(in the rows, 128 means zero)
Each row is followed by its group and then its class within the group.
[143 124 119 223  90 153 145 136 134 145 119 121 131  92  92 121 155 107
 114 116 127 184 145 133 121 103 104 124 110 130 134 164 159 180 114 133
 100 111 140 135 117 130  87 128  57  93 122  57 124 127 125  95 145 159
 116   4 101 129 118  97 127]
[33]:Rg
[125 137 133 144 120 165 138 168 141 124 109 131 136 111 123  55 171 149
 133  99 104 160  90 162 115 110 116 136 105  78  93 130 125 142 133 129
 108 115 111 121 132 110 115 252 100  85 118 122 137 128 132 132 137 128
 104  72  18 129 132 124 146]
[33]:Zg
[116 174 160 166  87 154 120 164 124 125 120 129 126 124 104 114 149 100
 145 129  72 128 163 164 136 128 117 141  85 138 142 127 139 145 129  99
 129  84 130 153 135 118  91 121 103 112 147 112 132 130 118 132 191 131
  96  72  90 137 116 137 120]
[33]:Zg
[199 166 150 183  91 145 119 150 133 127 101   4  93  58  75 151 124 108
 145  94 112 139 141 104 144 159  62 121 105 123  95  92 162  89 145 103
 134 103 154 133 145 109  59  87  86  83 139 141  97 160  79 121 180 137
 116  55 102 164 122 116 148]
[33]:Rg
[135 142 148 154 110 155 125 143 137 131 129 124  87 115 104 119 115 107
 140 107 119 150 169 132 139 119  93 110 101 119  92 112 133 131 113 135
 130 118 146 147 142 130  85 114 119 111 128 117 107 146 106 129 127 157
 105  81 108 140 120 115 130]
[33]:Zg
[120 122 132 195 100 150 107 110  99 131 123  89 147 151 124 138 163 141
 149 175 141 124 106 117 152 154  90 154 137 130 135 137 121  98  90 117
 135 125 129 125 122 121 103 120  92 106 130 130 113 124 119 128 141 185
 143  50 148 123 102 141 109]
[26]:Nq
[106 122 156 166  54 128 128 143 129 140 129 136 189 107  94 115 105 107
 116 126 103 149 146 123 128  90  86 123 113 148 109 118 141 163 120 107
 151 135 147 117 131 125  97  84 125  99 138 117 131 127 122  93 153 171
 124  67 105 128 140 117 216]
[33]:Zg
[131 128 133 147 147 145 130 105 124 140 124 139 142  82 111 145 140 109
  96 107 145 129 135 144 126 137  96 136  87 114 125 117 128  89 148 131
 134 111 123 127 125 139 122 111 163 115 121 135 118 143 116 115 140 158
 135 106 117 134 126 123 152]
[26]:CJ
[108 173 179 192  43 152 136 201 172 145 110 149 119 117  72 117  89  65
 143 118  59 166 152 163 170 119  98 134  87 112 118  85 152 142 113  81
 194 122 167 165 141 155  54 104  66  69 127  64 128 150 107 103 190 152
 120  32  86 143 132  92 139]
[33]:CQ
[109 158 158 220  51 152 123 159 133 143 118 107 113 140  89 104 135  90
 150 110  63 170 144 162 153 102 128 131  92 128 120 110 145 157 106  97
 143 119 146 172 128 121 104 102  96  83 125 106 117 137  76 100 179 184
  98  30  92 128 128 109 113]
[33]:CQ
[115 160 154 193  73 168 127 163 147 146 140 113 119 112  87 128 151  79
 141 122  60 138 147 103 121 120 128 127 108 124 112 115 136 141  96  95
 121  96 140 157 150 109   4 118  98  82 137 108 121 134 120 108 167 124
 125  39  95 150 132 101 132]
[33]:Zg
[ 67 157 148 174 107 136 109 117 113 125 122 113 114 102 117 163 148 166
  97 120 149 121 104  97 156 152  48 125 118 126 126 117 134  56 131 118
 150 125 148 144 129 145  73 118 133 117 118 147  74 159 108 122 154 143
 142  64 123 132 107 126 128]
[26]:Nq
[112 158 120 252  30 158 114 153 113 162 130 111  95 101  84 150 185  60
 105 140  77 115 118 115 189 153  66 144 195 121 144 143 155  94  86  96
 145  82 160 178 137 140  68 121 113 114 150 134  79 139  88  76 196 158
 141   4 107 164 109 111 118]
[26]:CJ
[120 126 148 168  71 122 138 158 131 147 136 126 121 159  97  98 166 104
 118 121 102 144 137 132 122  88 137 122 121 119 118 176 145 175 111 117
 132 122 148 150 120 177 121 120 110  96 124  89 129 133 129  95 130 132
 157  58 121 114 132 118 127]
[33]:Zg

Each row is followed by its group and then its class within the group.
[ 87 122 120 116 152 127 123 127 128 121 141 147 115 111 119 140 124 140
 128 122 161 139 105 116 158 164 139 127 146 131 120 141 150 151 112 132
 168 107 154 147 128 138 118 117 120 131 109  58 125 142 149 110 121 123
 144 114 138  88 109 128 120]
[240]:G
[115 127 112 112 120 150 133 138 131 139 131 170 131 108 115 128 130 148
 127 122 161 111 129 113 113 164 153 143 139 158 122 147 171 164  96 121
 130 119 133 143 130 145 125 142 134 127 122  71 137 163 146 122 134 144
 138 128 148  75 128 158 141]
[240]:W
[112 121 116 122 166 149 138 135 128 134  86 161 135 108 111 118 107 136
 148 128 156  97 138 134 113 157 139 157 130 171 110 144 131 152 107 126
 130 131 121 149 146 149 109 133 143 131 134  85 118 136 138 131 144 129
 114 120 153 120 136 124 148]
[240]:W
[136 138 124 127 134 125 145 130 149 141 140 146 145 114 107 110 118 110
 123 125  78 143 123 122 118 154 115 127 128 107 133 119 130 121 132 127
 170 133 120 130 134 126 117 129 132 123 108 145 135 130 129 129 113 112
 130 122 133 109 123 142 121]
[233]:F
[ 84 131 113 120 149 146 120 133 127 137 123 142 133 117 111 146  97 138
 134 120 152 115 103 116 142 162 128 149 142 145 122 143 105 156 122 125
 145 123 135 145 132 144 121 121 129 133 119  85 129 129 142 114 151 132
 147 124 109 105 112 139 155]
[240]:G
[119 125 108 132 151 133 154 122 131 124 131 117 117 128 133 120 120 107
 125 118 107 134 102 133 150 118 102 128 116 106 150 118 107 110 147 142
 150 181 142 105 134 126 121 134 100 123 113 155 144 137 121 120 118 106
 123 130 118 133 113  78 134]
[233]:F
[128 120 126 136 153 129 139 124 139 127 131 125 122 124 131 106 116 115
 134 126  88 157 116 134 151 106 109 128 122 116 151 121 117 119 158 137
 155 142 115 127 133 130 122 126 120 131 124 160 120 125 126 121 125  99
 118 127 128 150 125  85 125]
[233]:B
[ 94 123 108 125 156 140 129 138 125 136 129 158 133  99 114 134 107 153
 132 120 151 125 100 126 142 164 139 141 138 156 107 141 121 149 117 132
 157 114 149 154 135 144 112 123 125 124 119  55 118 138 157 117 138 128
 134 109 142  99 116 146 135]
[240]:G
[125 128 107 139 160 132 146 128 135 129 148 134 122 125 120 108 105 108
 142 118  76 138  93 133 149 123 101 132 118 102 127 118 108 118 157 142
 179 155 131 140 136 118 110 130 101 109 106 147 130 123 130 111 124 102
 129 126 107 130 127 103 138]
[233]:B
[104 126 120 123 157 138 134 128 120 131  99 140 133 118 123 136 111 142
 119 119 134 116 129 125 117 153 139 136 124 151 126 138 121 134 108 137
 117 143 139 134 137 139 116 130 133 134 128 100 131 134 138 123 143 135
 122 129 145 127 129 106 145]
[240]:G
[128 130 117 132 154 132 148 119 139 133 122 133 127 121 119 110 108 110
 135 115  63 134 122 125 111 143 116 124 124 105 145 119 118 116 130 127
 151 158 118 126 140 124 116 131 118 121 107 163 144 134 125 117 127 109
 130 134 123 139 125  92 135]
[233]:B
[153 136 115 136 126 132 136 131 134 135 139 132 130 109 123 117 126 103
 108 103  97 119 108 136  99 121 126 119 115 109 115 124 116  87 117 119
 137 153 120 103 138 112 130 135 112 121 132 154 130 132 113 132 122 124
 125 134 127 124 138 150 123]
[233]:F
[131 129 131 137 145 124 136 126 136 133 126 121 145 130 124 100 107 119
 140 130  76 147 118 135 144 110 116 140 125 123 146 124  91 127 161 130
 148 140 106 134 136 130 124 124 125 121 128 167 117 111 125 134 135 101
 124 127 117 153 127 104 141]
[233]:B
[126 116 110 123 136 153 128 149 141 134 136 171 124  94 119 115 122 138
 132 128 137 131 110 126 150 137 141 145 140 159 121 146 150 154 128 129
 153 113 120 154 136 152 118 138 131 123 132  86 116 142 146 123 128 120
 127 121 140  89 119 143 141]
[240]:W
[115 132 114 128 156 126 144 134 130 134 132 130 156 131 121 122 127 116
 117 127 136 125  97 137 149 126  96 136 115 124 129 110 106 123 143 147
 151 169 160 108 131 126 115 125 114 124 113 127 135 138 118 135 119 115
 105 124 127 111 118 128 125]
[233]:B
[147 134 116 145 159 127 160 120 135 129 109 126 139 128 120  99 104 110
 143 121  39 127 127 134  96 135 107 122 114 104 137 107 104 102 149 134
 145 169 114 131 144 118 109 134 119 120 110 183 139 122 105 132 131 110
 110 126 128 163 141  85 143]
[233]:F
[106 125 136 145 202 119 151 116 136 131  84 123 122 129 116 103 105 100
 139 122 100 130 138 133 129 141 111 130 118 108 138 108 101 111 132 132
 169 151 108 118 151 117 109 121 137 130 119 167 126 103 119 128 115 100
  99 118 129 175 135  59 118]
[233]:B
[ 96 135 120 131 162 145 128 138 136 143 102 158 155 114  96 114  73 131
 131 128 141 103 117 125 115 174 130 162 135 152 106 143 101 155 112 118
 160 117 110 141 142 138 114 125 148 133 126  90 117 119 142 121 147 131
 123 135 126 104 124 158 151]
[240]:G
[ 81 140 112 128 161 127 139 123 125 119 140 109 113 145 118 144 122 103
 128 120 141 114  96 123 147 152  99 125 121  92 128 107 108 131 137 143
 180 159 167 119 123 121 113 113 104 122  86 122 151 125 124 111 120 117
 142 124  90 120 108 110 127]
[233]:F
[ 53 126 119 114 202 151 129 127 131 132  59 150 122 118 106 128  91 138
 135 119 190  88 140 120 134 187 129 167 135 169 128 146 107 159  90 125
 138 140 126 129 146 151 104 120 150 150 128  82 130 122 141 118 146 136
 114 126 133 124 122  84 158]
[240]:G
[103 119 121 123 174 139 130 136 131 131 102 162 121 103 116 123 115 145
 150 127 154 122 131 121 129 167 144 138 137 153 101 133 145 148 108 128
 161 102 135 163 145 142 112 123 138 130 120  64 121 129 154 120 132 122
 119 111 155 113 125 113 132]
[240]:W
[101 126 112 124 134 151 127 136 129 130 126 147 116 128 118 136 124 131
 128 129 183  94 120 119 138 155 124 153 141 137 111 136 153 166 114 128
 145 118 135 137 127 138 125 131 125 131 117  87 136 128 138 118 130 138
 135 125 102  91 115 147 140]
[240]:G
[111 122 126 141 180 126 151 122 143 124 110 123 127 130 127 100 101 117
 144 127  75 149 135 126 147 130 108 134 120 111 163 112 114 118 155 139
 159 156 113 136 139 131 109 126 128 126 114 170 133 121 129 119 121  97
 114 124 131 161 121  51 138]
[233]:B
[122 120 123 118 125 147 127 143 144 138 119 170 141 101 116 117 111 156
 133 131 136 128 131 119 128 154 149 152 148 173 120 152 148 170 115 126
 134  96 116 163 129 153 121 134 144 129 138  72 114 144 155 123 144 131
 129 123 157  95 126 151 143]
[240]:W
[132 126 105 140 168 142 132 128 142 134 134 137  93  98 126 100 104  92
 126 108 117 123  90 135 148 114 115 141 119 107 123 128 115  98 134 121
 185 143 100 110 145 126 125 136  99 119 125 153 119 114 105 114 113  98
 120 118 108 125 123 106 133]
[233]:B
[120 143 118 138 160 136 135 135 130 137 123 126 141 117 113 113  99 111
 132 115 102 118 103 131 119 136 114 135 120 121 116 124  88 114 135 125
 156 146 121 126 136 117 122 124 119 123 122 132 126 113 125 122 140 118
 122 126 112 132 126 128 139]
[233]:B
[ 80 124 114 110 165 142 132 129 126 132 102 151 140 106 114 136 105 153
 129 112 140 118 124 108 125 182 138 142 145 162 137 150 126 156  98 128
 128 140 152 142 135 152 114 132 140 139 119  70 138 153 152 115 149 136
 135 130 149 100 117 105 150]
[240]:G
[116 118  99 115 138 156 113 138 127 132 135 162 107  84 125 131 117 137
 118 107 177 115  88 127 143 137 147 139 137 167 109 160 139 132  98 118
 141 122 134 133 138 146 129 138 110 130 143  52 113 153 145 119 130 134
 135 125 142  76 123 146 141]
[240]:G
[ 93 119 117 113 149 138 134 129 130 124 118 158 123 114 123 138 125 151
 135 126 155 129 132 114 139 159 141 133 143 150 131 143 162 161 106 138
 134 121 147 149 132 151 117 133 136 134 119  70 134 156 154 118 129 133
 130 123 154  98 118 108 135]
[240]:G

Each row is followed by its group and then its class within the group.
[160 145 147 162 121 129 236 110 242 110 156 157 120 109 126 113  96 206
 172 154 125 119 177  84 174  96 107 110 117 156 142 138 107 132 155 113
 161  95 148 131  77 118 107 142 133 171 176 158 125 140 153  99 141 120
 115  66 120  91 110 180 193]
ZH:N
[166 145 153 136 119 158 180 100 211 113 128 169 123 114 132  68 109 165
 125 129 117 138 180 108 150  76 102 116 125 155 146 124 132 118 149 117
 140 100 153 149 100 123 115 132 150 155 173 151 123 159 133 111 143 132
 125  87 136  92 116 167 171]
Qb:V
[159 140 158 142 123 145 133 116 181 115 110 149 144 111 153  71 106 130
 128 123  98 118 147 104 145  70 109 160 121 137 147 131 120 111 118 129
 151  84 124 143 124 105 130 125 172 128 107 125 119 137 151 142 137 144
 113  89 117  93 114 157 144]
Qb:P
[145 159 156 167 134 119 173 135 170  96 160 161 152 125 168  92  84 118
 183 108 130 104 144 128 155  55 108 150 118 157 152 124 102 122 106 125
 193  79 132 133 110 118 124 146 196 128 144 131 117 164 152 138 143 158
 133  70  91 102 102 183 164]
Qb:P
[134 129 116 115 119 134 189 115 165 120 160 121 145 115 129 168  96 152
 158 127 149 133 138 130 152 139 126 144 132 150 129 117 122 146 123 133
 113 122 112 126 107 149  98 154 141 152 105 114 145 128 140 104 121 117
 125  62 125 140 150 147 149]
ZH:U
[154 140 132 143 121 140 194 111 214 121 144 146 123 111 130 127 104 176
 151 147 120 127 161 119 163 107 116 111 119 153 138 120 122 130 132 115
 143 107 124 122  90 122 114 133 129 162 160 139 128 130 142 108 128 114
 119  66 127 104 116 161 164]
ZH:N
[152 134 160 144 132 117 147 113 176 109 140 169 134 117 147  79 109 154
 148 119 128 143 161 121 125  75 113 149 128 165 131 133 120 124 147 126
 143  95 162 157  97 143 104 150 184 138 146 152 122 166 137 144 148 141
 118 104 125  99 119 154 161]
Qb:V
[164 136 158 153 119 119 142 113 188  95 137 137 136 115 120  68 115 149
 157 145  76 138 125  93 143  91  94 126 135 128 121 120 124 116 152 134
 146 100 163 159 108 104 134 124 184 173  98 149 113 121 132 146 150 134
  88  87 118  81 108 169 158]
Qb:V
[174 137 128 120 113 129 196 102 221 117 149 136 125 120 130 117  98 178
 150 143 108 141 147 114 152 102 105 138 133 154 121 120 122 136 134 123
 114 108 124 136  76 110 100 133 146 155 115 139 131 112 132 107 126 116
 101  54 127  84 116 172 171]
ZH:N
[155 136 123 125 124 122 208 121 180 141 150 147 130 129 148 147 100 168
 157 141 150 121 160 136 141 107 122 149 126 161 134 126 118 144 122 121
 124 116 116 127  78 122 100 143 128 121 142 134 131 135 129 111 123 118
 131  72 125 106 121 163 165]
ZH:N
[154 142 147 136 131 128 195 114 167 114 155 161 146 130 141 111  96 148
 170 118 137 124 163 123 142  96 113 147 126 158 136 120 111 139 140 129
 129  98 152 146  90 137 107 153 162 154 114 147 131 156 123 119 147 125
 117  72 123 103 126 179 173]
Qb:V
[159 144 157 166 128 118 142 116 183  82 162 146 129 123 146  98  97 151
 169 116 122 142 168 130 147  62 104 128 125 174 140 121 121 115 156 126
 161  83 161 153 102 147 113 152 190 161 155 151 121 164 143 139 144 126
 120  85 118 100 104 170 167]
Qb:V
[156 156 151 157 118 119 173 113 197 100 146 149 130 106 161  87  92 141
 157 122 117 116 161 113 170  54 102 145 114 148 152 122 107 115 125 119
 182  82 134 141 112 103 124 137 174 147 136 131 120 152 154 126 136 148
 134  74 107 101 110 181 171]
Qb:P
[155 140 157 144 136 104 151 122 152 103 154 152 151 131 144 107 101 130
 175 109 108 134 152 125 135  88 108 152 129 156 134 112 121 131 145 137
 132  92 155 160 102 140 117 151 188 154  94 147 121 144 122 140 146 126
  98  68 121  94 123 176 157]
Qb:V
[151 143 136 147 124 126 184 124 190 107 162 135 132 123 140 132  94 147
 167 134 124 117 150 125 162 108 112 122 119 149 144 117 112 132 130 122
 161 103 129 124  95 119 121 137 149 163 133 135 124 132 135 113 129 120
 124  63 112 104 112 172 164]
ZH:N
[163 133 118 105 111 127 172 117 160 128 152 121 132 140 125 155 113 155
 150 128 147 143 146 138 147 120 119 131 147 155 122 110 136 140 130 127
  92 121 108 131  89 135 109 137 131 138 110 125 134 114 118 105 118 105
 106  71 136 103 122 161 149]
ZH:N
[161 141 124 120 109 162 176 100 236 117 134 128 105 104 127 100 108 170
 112 150 109 138 138 107 159  97 103 113 127 141 119 120 125 124 128 115
 141 115 119 122 100  93 107 113 134 161 141 133 130 120 139  96 119 123
 129  75 130  92 113 161 164]
ZH:U
[144 148 163 156 128 123 141 123 154  92 143 151 154 123 149  91  99 119
 169 110 101 114 153 109 155  74 108 142 117 143 152 119 120 117 135 137
 163  77 147 147 123 132 138 140 186 158 110 136 113 155 150 143 155 139
 114  76 109  98 115 174 156]
Qb:P
[164 130 142  97  98 162 157  76 193 128 104 163 117 121  90  50 138 175
  84 142 120 165 134  91 120 123 100  96 150 135 109 128 148 122 150 115
 106 133 157 145 109 113 111 109 132 147 166 152 127 136 133 109 150 134
 108 131 156 101 127 125 137]
Qb:V
[141 139 154 122 136 133 168 115 134 119 126 175 146 131 137  74 117 128
 133 108 130 130 148 122 124 103 113 141 130 144 139 123 125 131 135 129
 129 114 160 153 117 133 119 143 166 132 133 142 129 171 128 131 158 145
 125 112 133 119 132 151 148]
Qb:V
[173 139 153 141 125 119 171 100 184 100 149 140 138 117 131  76 100 155
 161 120  82 134 144  95 147  86  94 140 127 129 118 110 115 127 158 134
 129  96 163 157  97  99 119 135 175 176  73 152 117 132 115 116 151 125
  92  68 122  74 121 191 176]
Qb:V
